Below is a small trained network, with its code and all its weights. Each question gives an input and a target symbol and asks what happens when units are switched off, that is, made to give their printed mean instead of their output.

import numpy as np


def w(rows, s, z=0):
    codes = np.array(rows[::2]) - 128.0
    scale = np.full(codes.shape[1], s)
    scale[-1] = z or s
    return codes * scale


def norm(h):
    return h / np.sqrt((h * h).mean(-1, keepdims=True) + 1e-5)


def f(y):
    return y / 2 * (1 + np.tanh(0.7978845608 * (y + 0.044715 * y**3)))


def softmax(a):
    e = np.exp(a - a.max(-1, keepdims=True))
    return e / e.sum(-1, keepdims=True)


def log_softmax(a):
    a = a - a.max(-1, keepdims=True)
    return a - np.log(np.exp(a).sum(-1, keepdims=True))


def net(x, mask):
    ids = ['αεζηθπ'.index(c) for c in x.split()]
    T = len(ids)
    res = E[ids] + P[:T]
    r = norm(res)
    for j in range(3):
        rows = slice(3 * j, 3 * j + 3)
        q, k, v = (r @ M[0][rows].T for M in (Q, K, V))
        z = softmax(np.where(np.tri(T) > 0, q @ k.T / 3**0.5, -1e9)) @ v
        o = O[0][rows]
        res = res + np.where(mask[j], z, o[:, -1]) @ o[:, :-1]
    y = f(norm(res) @ A[0][:, :-1].T + A[0][:, -1])
    res = res + np.where(mask[3:19], y, B[0][:, -1]) @ B[0][:, :-1]
    return log_softmax(norm(res)[-1] @ U[:, :-1].T + U[:, -1])


Q, K, V, O, A, B = {}, {}, {}, {}, {}, {}
E = w([
[177,108,109,102,142,63,130,248],'α',
[128,151,180,115,143,182,145,104],'ε',
[118,119,193,154,142,155,138,119],'ζ',
[161,67,98,150,128,140,32,91],'η',
[78,97,94,113,126,158,60,111],'θ',
[108,118,173,113,139,128,140,74],'π',
],0.012)
P = w([
[183,86,147,132,2,150,141,191],'0',
[142,84,153,146,231,131,142,156],'1',
[118,101,102,72,146,133,194,142],'2',
[123,117,156,134,151,70,140,166],'3',
[96,210,123,156,80,42,88,174],'4',
[109,198,70,163,217,107,88,175],'5',
],0.0085)
Q[0] = w([
[127,149,50,141,149,154,16,108],'h0',
[137,130,120,170,149,155,213,49],'h0',
[122,217,135,210,106,106,164,101],'h0',
[137,137,190,128,245,112,202,144],'h1',
[96,133,118,160,107,174,59,75],'h1',
[167,61,134,115,144,160,162,98],'h1',
[113,119,140,94,61,83,117,176],'h2',
[146,162,199,157,108,113,146,100],'h2',
[90,199,78,149,114,104,110,142],'h2',
],0.011)
K[0] = w([
[74,144,99,40,142,42,141,70],'h0',
[161,62,117,84,96,143,143,215],'h0',
[158,130,78,92,188,183,137,182],'h0',
[166,50,115,71,85,191,179,137],'h1',
[29,172,129,135,175,116,97,50],'h1',
[99,143,152,120,4,137,116,127],'h1',
[128,152,172,206,185,102,66,148],'h2',
[174,80,114,179,149,213,152,155],'h2',
[105,148,86,105,209,114,145,122],'h2',
],0.011)
V[0] = w([
[220,187,161,130,150,44,157,130],'h0',
[86,117,166,85,127,14,174,124],'h0',
[191,137,153,195,108,156,155,32],'h0',
[220,120,155,160,157,97,192,207],'h1',
[255,184,77,55,145,137,103,134],'h1',
[120,198,141,185,174,167,139,163],'h1',
[131,95,172,184,143,26,133,117],'h2',
[132,116,83,187,141,87,117,237],'h2',
[114,155,154,244,140,226,58,144],'h2',
],0.0065)
O[0] = w([
[117,78,86,73,37,116,125,63,32],'h0',
[54,37,181,127,136,129,214,87,111],'h0',
[122,161,87,192,128,115,123,53,170],'h0',
[75,192,136,200,170,204,64,72,249],'h1',
[127,229,157,91,199,1,37,117,34],'h1',
[230,77,160,200,203,159,63,141,6],'h1',
[99,165,127,142,113,208,207,164,128],'h2',
[73,154,92,124,152,117,121,83,82],'h2',
[111,73,37,101,141,116,120,136,163],'h2',
],0.0059,0.0025)
A[0] = w([
[154,132,193,121,145,133,57,99,97],'n0',
[220,149,137,154,136,126,54,79,85],'n1',
[178,181,186,129,71,111,249,88,127],'n2',
[174,81,71,138,116,115,123,235,64],'n3',
[148,102,151,124,169,114,101,184,180],'n4',
[95,105,117,177,159,155,102,67,136],'n5',
[129,62,94,86,83,127,120,93,149],'n6',
[77,64,147,126,110,69,107,84,122],'n7',
[43,106,99,118,126,145,184,138,91],'n8',
[181,160,24,169,97,118,76,89,4],'n9',
[128,44,93,126,116,66,160,84,50],'n10',
[206,60,113,154,111,154,119,154,94],'n11',
[106,156,146,107,198,117,179,149,169],'n12',
[144,203,108,91,143,64,140,161,113],'n13',
[254,99,128,77,120,34,195,232,17],'n14',
[97,153,140,152,97,155,92,199,95],'n15',
],0.0089,0.0037)
B[0] = w([
[147,129,112,92,60,117,105,110,175],'n0',
[199,120,112,131,56,79,85,92,196],'n1',
[144,63,168,103,193,27,173,136,210],'n2',
[86,112,132,17,85,124,179,137,201],'n3',
[119,115,103,96,79,134,162,102,220],'n4',
[148,119,136,104,93,150,168,161,226],'n5',
[165,146,164,214,179,151,119,130,161],'n6',
[151,132,111,139,132,193,146,116,159],'n7',
[169,159,125,165,111,147,84,135,214],'n8',
[211,121,200,112,76,84,45,86,154],'n9',
[110,137,139,158,114,214,137,141,136],'n10',
[75,195,103,128,145,120,128,131,172],'n11',
[138,137,110,151,103,92,97,108,254],'n12',
[123,105,71,198,161,150,144,136,205],'n13',
[88,102,98,2,78,162,169,149,196],'n14',
[154,74,114,86,145,113,143,94,195],'n15',
],0.0085,0.0043)
U = w([
[162,140,120,193,106,254,150,140,170],'α',
[124,179,47,199,191,87,94,158,182],'ε',
[88,106,62,46,104,135,160,157,125],'ζ',
[227,145,119,140,67,117,52,109,215],'η',
[46,226,195,105,125,148,91,95,2],'θ',
[174,106,198,150,182,80,178,130,152],'π',
],0.0077,0.0013)

Each question gives the input, a string of symbols that net reads in full, and the target symbol t.
The units are the heads (3 rows each of Q, K, V and O) and the neurons (one row each of A and B). Each row of codes is followed by its name. A weight is (code - 128) times the scale printed after its matrix; where a second scale follows, it is the last column's (O, A, B and U).
mask holds one flag per unit, heads first, then neurons. A switched-off unit (its flag False) gives its mean, the last column of its rows in O or B, instead of its output. The means were averaged over made-up inputs and are rounded, as every weight is.
A unit's drop is (log p(t) with every unit on - log p(t) with that unit switched off) / (log p(t) with every unit on - log p(t) with every unit switched off).
The circuit of an input: a set's keep is (log p(t) with only the set's units on - log p(t) with every unit switched off) / (log p(t) with every unit on - log p(t) with every unit switched off). Starting from the 12 units with the biggest drops (on a tie, the unit counted first), units are removed one at a time, each time the one whose removal leaves the highest keep (on an exact tie, the one counted first), for as long as the keep stays at least 0.8.
units of the circuit, in order: the units of the circuit, biggest drop first
unit that matters most: the unit with the biggest drop
k most important neurons: the k neurons with the biggest drops, biggest first
which heads matter: for each layer, one digit per head in row order, 1 if its drop is at least 0.15 and else 0, layers parted by /
drop of u: that unit's drop, to one decimal
input ε π θ ε π ζ, target ζ: units of the circuit, in order	[h1]
input α π π η θ π, target π: units of the circuit, in order	[h2; n2]
input ζ η α ζ, target α: 2 most important neurons	[n2; n5]
input θ θ ζ ζ ε π, target α: which heads matter	010
input α π ε, target θ: which heads matter	010
input ε ε ε, target η: units of the circuit, in order	[h2; h1; h0]
input α ε θ π, target θ: which heads matter	010
input ζ η π, target α: which heads matter	000
input η α ε α α, target ε: units of the circuit, in order	[h1; n13]
input θ ε π π, target ζ: units of the circuit, in order	[h1; n14]
input π ζ ε, target π: which heads matter	000
input α α α η α π, target θ: which heads matter	100
input η π π α π, target π: units of the circuit, in order	[n2; h2]
input π θ ζ η α, target ζ: units of the circuit, in order	[n14]
input η ε π, target ε: which heads matter	000
input ε π ζ π π ε, target α: which heads matter	010
input α π α, target ε: which heads matter	010
input θ η ε π θ ζ, target η: which heads matter	001
input π α η θ θ ε, target ε: drop of n12	0.1
input η π θ ζ ε α, target ζ: unit that matters most	n14
input α θ π π ζ, target ζ: drop of h1	1.1
input θ π α ε, target ζ: drop of n14	0.5
input ζ η θ θ ζ θ, target ζ: drop of h1	0.5
